Below are the code and all the weights of a small trained network. Each question names an input and a class and asks about switching units off, where a switched-off unit gives its printed mean instead of its output.

import numpy as np


def w(rows, s, z=0):
    codes = np.array(rows[::2]) - 128.0
    scale = np.full(codes.shape[1], s)
    scale[-1] = z or s
    return codes * scale


def f(y):
    return np.maximum(y, 0)


def log_softmax(a):
    a = a - a.max(-1, keepdims=True)
    return a - np.log(np.exp(a).sum(-1, keepdims=True))


def net(x, mask):
    res = np.array(x, float).reshape(1, 3) / 4 @ E
    y = f(res @ A[0][:, :-1].T + A[0][:, -1])
    res = res + np.where(mask, y, B[0][:, -1]) @ B[0][:, :-1]
    return log_softmax(res[-1] @ U[:, :-1].T + U[:, -1])


A, B = {}, {}
E = w([
[144,178,77,156,184],'x0',
[118,149,129,248,84],'x1',
[193,91,151,191,195],'x2',
],0.015)
A[0] = w([
[155,129,73,39,184,100],'n0',
[88,189,121,92,59,176],'n1',
[145,103,135,134,144,97],'n2',
[91,181,119,115,133,86],'n3',
[96,139,119,96,74,93],'n4',
[167,85,151,133,128,97],'n5',
[148,133,157,144,176,100],'n6',
[171,49,142,173,178,91],'n7',
[121,60,177,142,61,124],'n8',
[162,205,6,140,183,93],'n9',
[101,156,52,150,161,160],'n10',
[116,109,181,85,143,87],'n11',
[182,113,150,168,145,161],'n12',
[101,170,90,200,82,112],'n13',
[115,131,118,180,103,254],'n14',
[93,164,71,115,72,81],'n15',
],0.017,0.0085)
B[0] = w([
[29,242,82,189,206,229],'n0',
[189,82,74,97,148,230],'n1',
[92,179,94,123,84,150],'n2',
[182,77,94,151,74,162],'n3',
[137,58,76,131,85,183],'n4',
[193,79,82,104,65,164],'n5',
[129,146,69,74,92,172],'n6',
[117,101,20,126,78,218],'n7',
[32,138,220,36,57,203],'n8',
[116,134,199,1,16,250],'n9',
[97,47,219,62,96,209],'n10',
[28,173,138,153,124,173],'n11',
[99,93,67,97,120,211],'n12',
[32,179,109,192,166,235],'n13',
[73,82,109,152,225,235],'n14',
[174,123,49,160,124,192],'n15',
],0.0083,0.016)
U = w([
[181,116,2,122,68,102],'0',
[27,186,113,168,180,91],'1',
[99,128,195,56,59,123],'2',
[118,100,116,89,198,252],'3',
[229,157,196,167,70,101],'4',
[208,98,146,146,148,106],'5',
[232,185,168,189,179,97],'6',
],0.012,0.014)

Each question gives the input, the list of numbers given to net, and the class t.
The units are the neurons (one row each of A and B). Each row of codes is followed by its name. A weight is (code - 128) times the scale printed after its matrix; where a second scale follows, it is the last column's (A, B and U).
mask holds one flag per neuron, in row order. A switched-off neuron (its flag False) gives its mean, the last column of its row in B, instead of its output. The means were averaged over made-up inputs and are rounded, as every weight is.
A unit's drop is (log p(t) with every unit on - log p(t) with that unit switched off) / (log p(t) with every unit on - log p(t) with every unit switched off).
The circuit of an input: a set's keep is (log p(t) with only the set's units on - log p(t) with every unit switched off) / (log p(t) with every unit on - log p(t) with every unit switched off). Starting from the 12 units with the biggest drops (on a tie, the unit counted first), units are removed one at a time, each time the one whose removal leaves the highest keep (on an exact tie, the one counted first), for as long as the keep stays at least 0.8.
circuit, biggest first: the units of the circuit, biggest drop first
most important unit: the unit with the biggest drop
k most important neurons: the k neurons with the biggest drops, biggest first
drop of u: that unit's drop, to one decimal
input [7,-7,-4], class 1: most important unit	n0
input [-3,3,-3], class 3: circuit, biggest first	(n9, n0, n7, n14)
input [-1,-4,2], class 1: circuit, biggest first	(n0, n1)
input [6,-1,6], class 0: 2 most important neurons	(n7, n8)
input [-3,-4,-1], class 1: 2 most important neurons	(n9, n0)
input [5,-7,-6], class 1: 3 most important neurons	(n0, n7, n5)
input [3,4,-5], class 0: 4 most important neurons	(n0, n15, n1, n3)
input [7,-6,-1], class 2: 2 most important neurons	(n9, n13)
input [-6,7,-6], class 1: 4 most important neurons	(n13, n8, n9, n14)
input [1,-6,5], class 1: 2 most important neurons	(n0, n1)
input [7,1,6], class 2: 2 most important neurons	(n9, n10)
input [6,-8,-8], class 0: 3 most important neurons	(n1, n3, n15)
input [6,-5,-2], class 2: 4 most important neurons	(n9, n13, n14, n10)
input [-4,8,-5], class 1: most important unit	n13
input [7,7,7], class 0: 2 most important neurons	(n7, n0)
input [8,-1,7], class 2: 2 most important neurons	(n9, n10)
input [6,5,-2], class 2: drop of n10	0.7
input [-3,4,8], class 0: drop of n10	0.0
input [8,1,0], class 2: drop of n9	0.3
input [3,4,7], class 0: most important neuron	(n7)
